Below is a small trained network, with its code and all its weights. Each question gives an input and a class and asks what happens when units are switched off, that is, made to give their printed mean instead of their output.

import numpy as np


def w(rows, s, z=0):
    codes = np.array(rows[::2]) - 128.0
    scale = np.full(codes.shape[1], s)
    scale[-1] = z or s
    return codes * scale


def f(y):
    return np.maximum(y, 0)


def log_softmax(a):
    a = a - a.max(-1, keepdims=True)
    return a - np.log(np.exp(a).sum(-1, keepdims=True))


def net(x, mask):
    res = np.array(x, float).reshape(1, 5) / 4 @ E
    y = f(res @ A[0][:, :-1].T + A[0][:, -1])
    res = res + np.where(mask, y, B[0][:, -1]) @ B[0][:, :-1]
    return log_softmax(res[-1] @ U[:, :-1].T + U[:, -1])


A, B = {}, {}
E = w([
[61,108,128,86,163],'x0',
[146,47,225,94,149],'x1',
[149,181,121,28,92],'x2',
[121,210,192,134,187],'x3',
[34,111,254,164,51],'x4',
],0.0085)
A[0] = w([
[158,88,218,138,125,162],'N0',
[118,72,108,211,131,194],'N1',
[115,80,124,201,205,102],'N2',
[121,88,176,243,132,65],'N3',
[139,69,203,90,197,130],'N4',
[237,178,164,200,87,132],'N5',
[205,129,100,120,133,36],'N6',
[93,109,188,172,41,15],'N7',
[186,181,65,91,83,88],'N8',
[105,191,181,157,191,140],'N9',
[255,97,192,122,93,64],'N10',
[63,116,175,141,8,3],'N11',
[206,80,77,130,236,28],'N12',
[166,44,186,87,197,75],'N13',
[137,101,114,242,116,102],'N14',
[145,234,223,121,242,147],'N15',
[136,186,232,211,80,13],'N16',
],0.0094,0.0044)
B[0] = w([
[120,141,70,148,152,225],'N0',
[115,78,144,50,95,226],'N1',
[94,172,115,8,87,204],'N2',
[169,169,104,96,178,218],'N3',
[87,168,75,156,102,228],'N4',
[98,104,23,54,74,208],'N5',
[145,129,176,164,175,176],'N6',
[139,133,132,179,216,203],'N7',
[135,133,150,98,80,224],'N8',
[151,84,71,74,101,207],'N9',
[58,165,60,112,83,186],'N10',
[233,149,125,143,179,206],'N11',
[179,174,221,218,222,227],'N12',
[76,201,125,132,41,213],'N13',
[108,136,141,42,114,204],'N14',
[102,1,117,154,128,253],'N15',
[158,138,183,149,135,210],'N16',
],0.0082,0.0071)
U = w([
[104,162,117,77,112,205],'0',
[98,148,72,130,114,220],'1',
[207,183,191,254,199,2],'2',
[53,196,61,175,68,98],'3',
[125,47,80,151,107,134],'4',
],0.0099,0.0045)

Each question gives the input, the list of numbers given to net, and the class t.
The units are the neurons (one row each of A and B). Each row of codes is followed by its name. A weight is (code - 128) times the scale printed after its matrix; where a second scale follows, it is the last column's (A, B and U).
mask holds one flag per neuron, in row order. A switched-off neuron (its flag False) gives its mean, the last column of its row in B, instead of its output. The means were averaged over made-up inputs and are rounded, as every weight is.
A unit's drop is (log p(t) with every unit on - log p(t) with that unit switched off) / (log p(t) with every unit on - log p(t) with every unit switched off).
The circuit of an input: a set's keep is (log p(t) with only the set's units on - log p(t) with every unit switched off) / (log p(t) with every unit on - log p(t) with every unit switched off). Starting from the 12 units with the biggest drops (on a tie, the unit counted first), units are removed one at a time, each time the one whose removal leaves the highest keep (on an exact tie, the one counted first), for as long as the keep stays at least 0.8.
units of the circuit, in order: the units of the circuit, biggest drop first
most important unit: the unit with the biggest drop
k most important neurons: the k neurons with the biggest drops, biggest first
drop of u: that unit's drop, to one decimal
input [0,-6,-8,0,-5], class 0: most important unit : N2
input [-5,-6,-4,8,-1], class 4: units of the circuit, in order : (N15; N9)
input [-4,-4,-5,8,6], class 4: 4 most important neurons : (N15; N9; N5; N12)
input [7,-1,-2,7,8], class 2: 4 most important neurons : (N11; N16; N7; N5)
input [5,7,-6,-6,2], class 3: units of the circuit, in order : (N13; N4)
input [-1,8,7,-7,4], class 3: 2 most important neurons : (N10; N13)
input [6,0,-7,-6,-7], class 0: units of the circuit, in order : (N2; N15)
input [-6,3,-2,8,2], class 4: 2 most important neurons : (N15; N9)
input [3,-3,-8,-1,-5], class 0: units of the circuit, in order : (N2; N1; N14)
input [2,5,-7,3,8], class 2: 2 most important neurons : (N7; N11)
input [-4,2,6,2,-7], class 2: 2 most important neurons : (N12; N6)
input [1,5,1,2,6], class 2: 2 most important neurons : (N11; N7)
input [3,0,2,8,6], class 4: 3 most important neurons : (N15; N9; N12)
input [-6,7,-2,-2,-5], class 3: most important unit : N10
input [7,8,-6,-7,5], class 3: 3 most important neurons : (N13; N4; N0)
input [1,-5,-2,-1,5], class 2: 2 most important neurons : (N11; N5)
input [3,6,4,0,-1], class 3: drop of N4 : 0.2
input [6,8,3,1,5], class 3: drop of N0 : 0.1
input [-1,-3,5,-2,-6], class 2: drop of N12 : 0.3
input [6,-8,1,2,8], class 2: most important unit : N11
input [1,-6,1,4,6], class 2: drop of N1 : 0.1
